Below are the code and all the weights of a small trained network. Each question names an input and a target symbol and asks about switching units off, where a switched-off unit gives its printed mean instead of its output.

import numpy as np


def w(rows, s, z=0):
    codes = np.array(rows[::2]) - 128.0
    scale = np.full(codes.shape[1], s)
    scale[-1] = z or s
    return codes * scale


def norm(h):
    return h / np.sqrt((h * h).mean(-1, keepdims=True) + 1e-5)


def f(y):
    return y / 2 * (1 + np.tanh(0.7978845608 * (y + 0.044715 * y**3)))


def softmax(a):
    e = np.exp(a - a.max(-1, keepdims=True))
    return e / e.sum(-1, keepdims=True)


def log_softmax(a):
    a = a - a.max(-1, keepdims=True)
    return a - np.log(np.exp(a).sum(-1, keepdims=True))


def net(x, mask):
    ids = ['αγεζηθμξπστψω'.index(c) for c in x.split()]
    T = len(ids)
    res = E[ids] + P[:T]
    q, k, v = (norm(res) @ M[0].T for M in (Q, K, V))
    z = softmax(np.where(np.tri(T) > 0, q @ k.T / 4**0.5, -1e9)) @ v
    res = res + np.where(mask[0], z, O[0][:, -1]) @ O[0][:, :-1]
    y = f(norm(res) @ A[0][:, :-1].T + A[0][:, -1])
    res = res + np.where(mask[1:13], y, B[0][:, -1]) @ B[0][:, :-1]
    return log_softmax(norm(res)[-1] @ U[:, :-1].T + U[:, -1])


Q, K, V, O, A, B = {}, {}, {}, {}, {}, {}
E = w([
[179,165,132,144],'α',
[173,158,132,132],'γ',
[141,167,94,217],'ε',
[253,195,148,134],'ζ',
[153,112,149,100],'η',
[178,52,92,192],'θ',
[156,117,89,119],'μ',
[158,132,152,152],'ξ',
[109,167,101,111],'π',
[106,194,67,205],'σ',
[33,128,155,131],'τ',
[122,147,110,136],'ψ',
[132,130,149,100],'ω',
],0.016)
P = w([
[118,156,122,192],'0',
[108,177,116,158],'1',
[102,156,124,152],'2',
[84,152,121,133],'3',
[64,145,115,109],'4',
[59,132,113,108],'5',
[43,120,111,98],'6',
[22,102,107,77],'7',
[13,95,113,68],'8',
[4,93,102,69],'9',
[18,95,99,75],'10',
],0.0027)
Q[0] = w([
[137,159,48,116],'H1',
[143,158,144,90],'H1',
[77,185,126,154],'H1',
[52,171,9,111],'H1',
],0.012)
K[0] = w([
[103,55,44,31],'H1',
[105,131,150,110],'H1',
[132,82,84,7],'H1',
[50,36,101,2],'H1',
],0.0053)
V[0] = w([
[68,87,236,166],'H1',
[173,190,43,191],'H1',
[138,175,3,129],'H1',
[36,183,139,189],'H1',
],0.0048)
O[0] = w([
[4,197,177,197,3],'H1',
[80,1,44,167,242],'H1',
[179,177,184,25,239],'H1',
[244,158,202,252,118],'H1',
],0.0043,0.0032)
A[0] = w([
[156,99,149,83,97],'N1',
[181,136,197,57,55],'N2',
[99,131,139,255,141],'N3',
[120,161,177,166,118],'N4',
[174,146,159,156,170],'N5',
[91,122,86,167,71],'N6',
[92,84,129,137,160],'N7',
[64,170,132,126,175],'N8',
[45,150,87,115,7],'N9',
[159,116,65,133,250],'N10',
[140,171,152,95,239],'N11',
[96,222,127,135,89],'N12',
],0.009,0.0023)
B[0] = w([
[161,151,116,141,161],'N1',
[232,88,132,125,177],'N2',
[150,58,168,52,177],'N3',
[64,156,112,99,121],'N4',
[80,55,131,125,163],'N5',
[202,205,89,49,128],'N6',
[138,196,178,122,127],'N7',
[136,174,156,178,148],'N8',
[121,75,56,239,142],'N9',
[2,172,172,101,252],'N10',
[172,36,192,126,189],'N11',
[136,140,188,187,160],'N12',
],0.0054,0.0047)
U = w([
[139,117,163,141,37],'α',
[140,100,124,136,39],'γ',
[179,84,69,212,62],'ε',
[232,160,122,159,171],'ζ',
[123,143,104,166,225],'η',
[127,10,39,175,53],'θ',
[98,125,16,37,206],'μ',
[63,31,209,131,2],'ξ',
[138,231,204,56,56],'π',
[155,121,110,107,80],'σ',
[67,126,209,166,208],'τ',
[79,113,137,88,66],'ψ',
[131,165,196,188,246],'ω',
],0.012,0.0039)

Each question gives the input, a string of symbols that net reads in full, and the target symbol t.
The units are the heads (4 rows each of Q, K, V and O) and the neurons (one row each of A and B). Each row of codes is followed by its name. A weight is (code - 128) times the scale printed after its matrix; where a second scale follows, it is the last column's (O, A, B and U).
mask holds one flag per unit, heads first, then neurons. A switched-off unit (its flag False) gives its mean, the last column of its rows in O or B, instead of its output. The means were averaged over made-up inputs and are rounded, as every weight is.
A unit's drop is (log p(t) with every unit on - log p(t) with that unit switched off) / (log p(t) with every unit on - log p(t) with every unit switched off).
The circuit of an input: a set's keep is (log p(t) with only the set's units on - log p(t) with every unit switched off) / (log p(t) with every unit on - log p(t) with every unit switched off). Starting from the 12 units with the biggest drops (on a tie, the unit counted first), units are removed one at a time, each time the one whose removal leaves the highest keep (on an exact tie, the one counted first), for as long as the keep stays at least 0.8.
circuit, biggest first: the units of the circuit, biggest drop first
k most important neurons: the k neurons with the biggest drops, biggest first
drop of u: that unit's drop, to one decimal
input γ θ γ, target μ: circuit, biggest first	H1, N12, N10
input γ π τ ε π η ξ π ω π, target ω: circuit, biggest first	H1, N12, N8
input μ ξ γ μ γ, target μ: most important neuron	N12
input σ σ π ε ζ γ θ π, target π: 2 most important neurons	N12, N5
input ξ ξ σ ζ π π ω η ω ε, target ω: circuit, biggest first	H1, N3
input α π γ ξ ζ π, target π: circuit, biggest first	H1, N12
input γ μ ε π μ ψ ω ψ π ω ψ, target ω: circuit, biggest first	H1, N12
input ω ξ ω, target ω: circuit, biggest first	H1, N8, N10
input π ψ π μ ξ, target ξ: circuit, biggest first	H1, N3, N5
input ω ω ω γ, target ω: 2 most important neurons	N12, N3
input τ ε π ε π α ψ, target τ: 2 most important neurons	N12, N2
input μ ω σ θ τ ψ ω π π ε, target ω: drop of N3	0.3
input π γ ξ, target ξ: drop of H1	0.5
input ζ π γ ε π ω π ψ, target ω: most important neuron	N12
input ζ ε ζ γ μ γ γ σ, target μ: drop of N9	-0.1
